Below are the code and all the weights of a small trained network. Each question names an input and a target symbol and asks about switching units off, where a switched-off unit gives its printed mean instead of its output.

import numpy as np


def w(rows, s, z=0):
    codes = np.array(rows[::2]) - 128.0
    scale = np.full(codes.shape[1], s)
    scale[-1] = z or s
    return codes * scale


def norm(h):
    return h / np.sqrt((h * h).mean(-1, keepdims=True) + 1e-5)


def f(y):
    return y / 2 * (1 + np.tanh(0.7978845608 * (y + 0.044715 * y**3)))


def softmax(a):
    e = np.exp(a - a.max(-1, keepdims=True))
    return e / e.sum(-1, keepdims=True)


def log_softmax(a):
    a = a - a.max(-1, keepdims=True)
    return a - np.log(np.exp(a).sum(-1, keepdims=True))


def net(x, mask):
    ids = ['ΓΣβξφω'.index(c) for c in x.split()]
    T = len(ids)
    res = E[ids] + P[:T]
    u = 0
    for l in range(2):
        r = norm(res)
        for j in range(2):
            rows = slice(2 * j, 2 * j + 2)
            q, k, v = (r @ M[l][rows].T for M in (Q, K, V))
            z = softmax(np.where(np.tri(T) > 0, q @ k.T / 2**0.5, -1e9)) @ v
            o = O[l][rows]
            res = res + np.where(mask[u + j], z, o[:, -1]) @ o[:, :-1]
        u += 2
        y = f(norm(res) @ A[l][:, :-1].T + A[l][:, -1])
        res = res + np.where(mask[u : u + 12], y, B[l][:, -1]) @ B[l][:, :-1]
        u += 12
    return log_softmax(norm(res)[-1] @ U[:, :-1].T + U[:, -1])


Q, K, V, O, A, B = {}, {}, {}, {}, {}, {}
E = w([
[118,63,154,112,51,78,110,194],'Γ',
[49,72,40,41,135,153,32,147],'Σ',
[57,39,107,74,81,207,64,152],'β',
[135,204,133,113,70,121,116,188],'ξ',
[132,233,171,176,101,152,25,118],'φ',
[150,183,36,197,180,3,107,215],'ω',
],0.0076)
P = w([
[200,117,151,124,185,116,182,79],'0',
[98,192,253,9,229,152,119,118],'1',
[205,109,116,109,50,73,87,89],'2',
[125,125,214,98,238,156,130,190],'3',
[162,125,97,120,49,81,78,97],'4',
[122,154,185,107,211,165,114,210],'5',
[125,144,104,138,49,87,81,113],'6',
[114,156,157,146,172,147,110,227],'7',
[107,161,100,191,64,98,111,160],'8',
[109,142,136,63,184,154,82,234],'9',
[222,112,141,132,71,65,71,109],'10',
],0.0077)
Q[0] = w([
[181,141,158,162,69,48,117,84],'L0H1',
[169,218,155,106,173,134,118,209],'L0H1',
[156,99,104,145,145,146,157,157],'L0H2',
[84,119,149,74,190,148,24,254],'L0H2',
],0.0078)
K[0] = w([
[253,128,161,138,119,66,157,21],'L0H1',
[121,192,157,169,177,121,88,179],'L0H1',
[80,35,186,8,92,237,64,134],'L0H2',
[42,215,96,207,97,139,67,235],'L0H2',
],0.0064)
V[0] = w([
[83,125,175,8,47,129,155,145],'L0H1',
[63,70,75,140,162,127,91,2],'L0H1',
[23,84,163,79,32,134,46,189],'L0H2',
[168,80,47,30,180,48,202,206],'L0H2',
],0.0031)
O[0] = w([
[119,192,121,177,153,60,185,126,60],'L0H1',
[147,157,42,154,158,115,119,183,5],'L0H1',
[85,137,155,1,63,94,118,110,96],'L0H2',
[43,133,78,144,162,90,230,152,197],'L0H2',
],0.0072,0.0023)
A[0] = w([
[221,52,135,184,114,130,59,72,112],'L0N1',
[139,217,167,200,162,153,69,53,104],'L0N2',
[140,95,215,117,86,94,144,151,97],'L0N3',
[93,60,94,141,132,54,125,170,125],'L0N4',
[125,31,113,126,50,116,82,105,124],'L0N5',
[69,175,55,112,187,110,62,184,157],'L0N6',
[139,148,133,133,164,39,55,212,94],'L0N7',
[211,126,58,149,46,180,112,48,107],'L0N8',
[160,134,97,60,139,81,105,114,97],'L0N9',
[254,124,171,100,160,92,151,37,49],'L0N10',
[203,95,84,167,47,162,108,113,164],'L0N11',
[168,139,54,206,116,126,152,129,250],'L0N12',
],0.0061,0.0027)
B[0] = w([
[38,194,116,90,113,73,185,134,154],'L0N1',
[147,39,100,68,153,116,151,126,164],'L0N2',
[120,144,91,92,184,137,59,132,136],'L0N3',
[145,115,155,80,74,113,121,121,190],'L0N4',
[145,209,144,183,201,130,125,90,161],'L0N5',
[118,139,207,154,116,130,121,102,242],'L0N6',
[75,119,175,192,127,253,199,76,254],'L0N7',
[73,61,158,169,133,34,190,101,149],'L0N8',
[161,116,125,216,91,146,133,124,145],'L0N9',
[74,151,66,143,76,146,130,100,125],'L0N10',
[66,130,118,142,77,67,119,78,163],'L0N11',
[141,124,86,68,31,101,68,101,183],'L0N12',
],0.0051,0.0068)
Q[1] = w([
[137,126,104,115,102,106,110,112],'L1H1',
[111,130,185,51,211,250,132,196],'L1H1',
[103,144,144,134,74,135,90,78],'L1H2',
[113,148,135,114,206,167,121,183],'L1H2',
],0.012)
K[1] = w([
[96,83,81,3,163,109,140,133],'L1H1',
[23,188,228,221,40,151,76,199],'L1H1',
[178,91,9,98,173,145,212,168],'L1H2',
[95,151,204,123,134,183,52,190],'L1H2',
],0.0056)
V[1] = w([
[71,62,101,3,140,85,47,160],'L1H1',
[37,193,46,136,172,39,120,208],'L1H1',
[25,127,205,127,17,88,79,59],'L1H2',
[179,109,209,166,153,71,114,233],'L1H2',
],0.0053)
O[1] = w([
[185,63,143,29,12,153,96,88,2],'L1H1',
[44,128,83,39,100,104,99,146,96],'L1H1',
[52,118,169,158,128,105,158,13,16],'L1H2',
[214,144,2,170,123,106,170,85,199],'L1H2',
],0.0077,0.0018)
A[1] = w([
[49,155,93,185,176,126,186,159,108],'L1N1',
[78,93,199,246,238,121,191,217,3],'L1N2',
[152,84,74,133,139,148,110,208,209],'L1N3',
[87,167,155,63,128,157,89,56,230],'L1N4',
[202,95,54,125,48,106,142,61,31],'L1N5',
[221,97,177,161,116,95,150,172,123],'L1N6',
[120,173,104,120,63,99,95,141,156],'L1N7',
[57,131,109,138,116,147,110,106,112],'L1N8',
[136,136,162,213,227,134,126,131,133],'L1N9',
[212,144,177,117,104,165,60,125,6],'L1N10',
[85,96,155,65,78,116,172,99,98],'L1N11',
[152,144,2,155,124,118,127,178,40],'L1N12',
],0.0083,0.0026)
B[1] = w([
[87,87,166,144,142,152,92,170,216],'L1N1',
[18,178,148,103,200,159,126,218,255],'L1N2',
[143,131,123,162,159,63,127,41,168],'L1N3',
[187,130,112,166,137,96,175,142,171],'L1N4',
[161,194,170,107,218,158,170,169,147],'L1N5',
[111,73,191,148,127,167,104,99,147],'L1N6',
[110,116,99,116,196,146,158,150,168],'L1N7',
[177,138,174,110,127,150,120,88,143],'L1N8',
[2,116,120,64,96,145,129,113,220],'L1N9',
[169,38,188,184,166,155,82,128,156],'L1N10',
[96,152,48,117,113,134,184,126,144],'L1N11',
[173,76,63,181,103,23,68,122,173],'L1N12',
],0.0073,0.0095)
U = w([
[139,116,45,165,149,82,97,126,254],'Γ',
[85,132,148,149,94,127,162,1,99],'Σ',
[113,73,100,39,56,158,132,121,29],'β',
[186,184,111,99,177,143,227,118,80],'ξ',
[193,82,201,142,171,170,98,113,150],'φ',
[34,152,167,116,197,151,121,151,106],'ω',
],0.0082,0.0007)

Each question gives the input, a string of symbols that net reads in full, and the target symbol t.
The units are the heads (2 rows each of Q, K, V and O) and the neurons (one row each of A and B). Each row of codes is followed by its name. A weight is (code - 128) times the scale printed after its matrix; where a second scale follows, it is the last column's (O, A, B and U).
mask holds one flag per unit, layer by layer, with each layer's heads first. A switched-off unit (its flag False) gives its mean, the last column of its rows in O or B, instead of its output. The means were averaged over made-up inputs and are rounded, as every weight is.
A unit's drop is (log p(t) with every unit on - log p(t) with that unit switched off) / (log p(t) with every unit on - log p(t) with every unit switched off).
The circuit of an input: a set's keep is (log p(t) with only the set's units on - log p(t) with every unit switched off) / (log p(t) with every unit on - log p(t) with every unit switched off). Starting from the 12 units with the biggest drops (on a tie, the unit counted first), units are removed one at a time, each time the one whose removal leaves the highest keep (on an exact tie, the one counted first), for as long as the keep stays at least 0.8.
units of the circuit, in order: the units of the circuit, biggest drop first
most important unit: the unit with the biggest drop
k most important neurons: the k neurons with the biggest drops, biggest first
top k neurons in layer l: the k neurons of layer l with the biggest drops, biggest first
heads that matter: for each layer, one digit per head in row order, 1 if its drop is at least 0.15 and else 0, layers parted by /
input ω ω ω Σ ω φ φ β φ β, target φ: most important unit : L0H2
input Σ ω ξ, target β: units of the circuit, in order : (L1H1; L0N7)
input ω Σ ω ω Σ φ ξ ξ, target φ: 2 most important neurons : (L0N7; L0N1)
input ω β ω ω ξ ξ β, target Γ: heads that matter : 01 / 01
input φ β β, target Σ: heads that matter : 00 / 01
input ω Σ Γ ω β, target Γ: heads that matter : 01 / 00
input Σ ω Σ ω ω ξ ξ φ ξ ξ Γ, target β: units of the circuit, in order : (L1H1; L0N7)
input φ ω ξ ω ω ξ ω, target Σ: heads that matter : 00 / 01
input ξ β ξ Γ, target ξ: heads that matter : 01 / 11
input β φ ω φ Σ Σ β, target φ: heads that matter : 11 / 10
input φ Σ Γ φ, target φ: heads that matter : 00 / 00
input Γ ξ ω ω ω β ω, target ξ: heads that matter : 01 / 10
input ξ ω ω Γ ω β ω β ξ β, target ξ: heads that matter : 11 / 01
input φ ω ω ω ω β ξ Γ β, target Σ: most important unit : L1H2
input β φ Σ Σ, target φ: heads that matter : 01 / 10
input Γ ω φ, target ξ: heads that matter : 01 / 00
input β Σ φ ξ ω ω φ Σ β Σ, target β: units of the circuit, in order : (L0H2; L1N2)
input ω ξ ξ ω φ β φ Σ Γ ξ, target ξ: heads that matter : 01 / 01
input φ Γ Σ ω ω β ξ, target Σ: 3 most important neurons : (L0N7; L1N2; L0N1)
input Γ ω ω φ φ ω φ ξ Γ, target ξ: most important unit : L0N7
input φ ω Σ ω ω ξ ω ξ β Σ, target ξ: top 3 neurons in layer 1 : (L1N4; L1N9; L1N1)
input ω β β ξ ξ ξ, target ξ: 2 most important neurons : (L0N7; L1N2)
input ω β β Σ, target β: 3 most important neurons : (L0N7; L0N5; L1N2)
input β ω β ω ω Γ ω ξ β β, target ξ: top 3 neurons in layer 1 : (L1N4; L1N9; L1N1)
